Below is a small trained network, with its code and all its weights. Each question gives an input and a class and asks what happens when units are switched off, that is, made to give their printed mean instead of their output.

import numpy as np


def w(rows, s, z=0):
    codes = np.array(rows[::2]) - 128.0
    scale = np.full(codes.shape[1], s)
    scale[-1] = z or s
    return codes * scale


def norm(h):
    return h / np.sqrt((h * h).mean(-1, keepdims=True) + 1e-5)


def f(y):
    return np.maximum(y, 0)


def log_softmax(a):
    a = a - a.max(-1, keepdims=True)
    return a - np.log(np.exp(a).sum(-1, keepdims=True))


def net(x, mask):
    res = np.array(x, float).reshape(1, 4) / 4 @ E
    u = 0
    for l in range(2):
        y = f(norm(res) @ A[l][:, :-1].T + A[l][:, -1])
        res = res + np.where(mask[u : u + 3], y, B[l][:, -1]) @ B[l][:, :-1]
        u += 3
    return log_softmax(norm(res)[-1] @ U[:, :-1].T + U[:, -1])


A, B = {}, {}
E = w([
[141,191,224,250,160],'x0',
[41,125,134,108,106],'x1',
[111,38,179,90,194],'x2',
[124,197,158,34,206],'x3',
],0.0021)
A[0] = w([
[3,157,134,111,91,13],'0.n1',
[253,132,83,135,166,7],'0.n2',
[157,214,79,93,122,206],'0.n3',
],0.0057,0.002)
B[0] = w([
[97,161,125,228,236,177],'0.n1',
[2,82,98,175,231,204],'0.n2',
[154,205,137,186,102,255],'0.n3',
],0.0075,0.0027)
A[1] = w([
[143,59,172,208,74,38],'1.n1',
[122,18,245,85,162,1],'1.n2',
[156,254,231,108,181,245],'1.n3',
],0.0053,0.001)
B[1] = w([
[107,97,122,2,128,183],'1.n1',
[187,248,97,215,73,194],'1.n2',
[129,44,114,70,95,252],'1.n3',
],0.0086,0.004)
U = w([
[173,200,130,181,77,154],'0',
[63,99,130,172,251,160],'1',
[140,86,114,98,103,173],'2',
[118,90,114,61,101,97],'3',
[122,111,157,129,151,1],'4',
],0.012,0.0057)

Each question gives the input, the list of numbers given to net, and the class t.
The units are the neurons (one row each of A and B). Each row of codes is followed by its name. A weight is (code - 128) times the scale printed after its matrix; where a second scale follows, it is the last column's (A, B and U).
mask holds one flag per neuron, layer by layer. A switched-off neuron (its flag False) gives its mean, the last column of its row in B, instead of its output. The means were averaged over made-up inputs and are rounded, as every weight is.
A unit's drop is (log p(t) with every unit on - log p(t) with that unit switched off) / (log p(t) with every unit on - log p(t) with every unit switched off).
The circuit of an input: a set's keep is (log p(t) with only the set's units on - log p(t) with every unit switched off) / (log p(t) with every unit on - log p(t) with every unit switched off). Starting from all 6 units, units are removed one at a time, each time the one whose removal leaves the highest keep (on an exact tie, the one counted first), for as long as the keep stays at least 0.8.
units of the circuit, in order: the units of the circuit, biggest drop first
unit that matters most: the unit with the biggest drop
top k neurons: the k neurons with the biggest drops, biggest first
k most important neurons of layer l: the k neurons of layer l with the biggest drops, biggest first
input [-4,8,4,-5], class 1: most important neuron of layer 0 : [0.n1]
input [-7,7,3,1], class 1: top 3 neurons : [0.n1, 1.n3, 1.n1]
input [4,-6,2,-7], class 3: top 2 neurons : [1.n1, 0.n1]
input [-1,1,-4,-8], class 3: units of the circuit, in order : [1.n1, 1.n2]
input [-7,8,5,-1], class 1: 2 most important neurons of layer 1 : [1.n3, 1.n1]
input [7,0,6,-2], class 2: units of the circuit, in order : [0.n2, 1.n3]
input [8,0,2,-6], class 2: top 2 neurons : [1.n1, 0.n2]
input [4,-5,-3,8], class 3: 2 most important neurons of layer 1 : [1.n3, 1.n2]
input [-6,-4,6,-6], class 0: units of the circuit, in order : [1.n2, 0.n3, 1.n3]
input [7,-4,8,-1], class 0: top 3 neurons : [1.n2, 0.n3, 0.n1]
input [5,6,-5,3], class 1: top 2 neurons : [0.n1, 1.n2]
input [6,6,-3,-7], class 3: units of the circuit, in order : [1.n1, 0.n3]
input [8,-2,-7,5], class 2: 2 most important neurons of layer 1 : [1.n3, 1.n2]
input [0,-1,-5,-7], class 3: top 3 neurons : [1.n1, 1.n2, 0.n3]
input [-5,6,6,6], class 0: 2 most important neurons of layer 0 : [0.n3, 0.n2]
input [7,-5,-1,-2], class 2: unit that matters most : 0.n1
input [2,-2,8,-5], class 0: top 3 neurons : [1.n2, 0.n3, 1.n3]
input [-5,-1,5,1], class 0: units of the circuit, in order : [1.n2, 1.n3]
input [-4,7,5,-6], class 1: top 3 neurons : [0.n1, 1.n3, 0.n3]
input [7,0,-2,1], class 2: unit that matters most : 1.n3
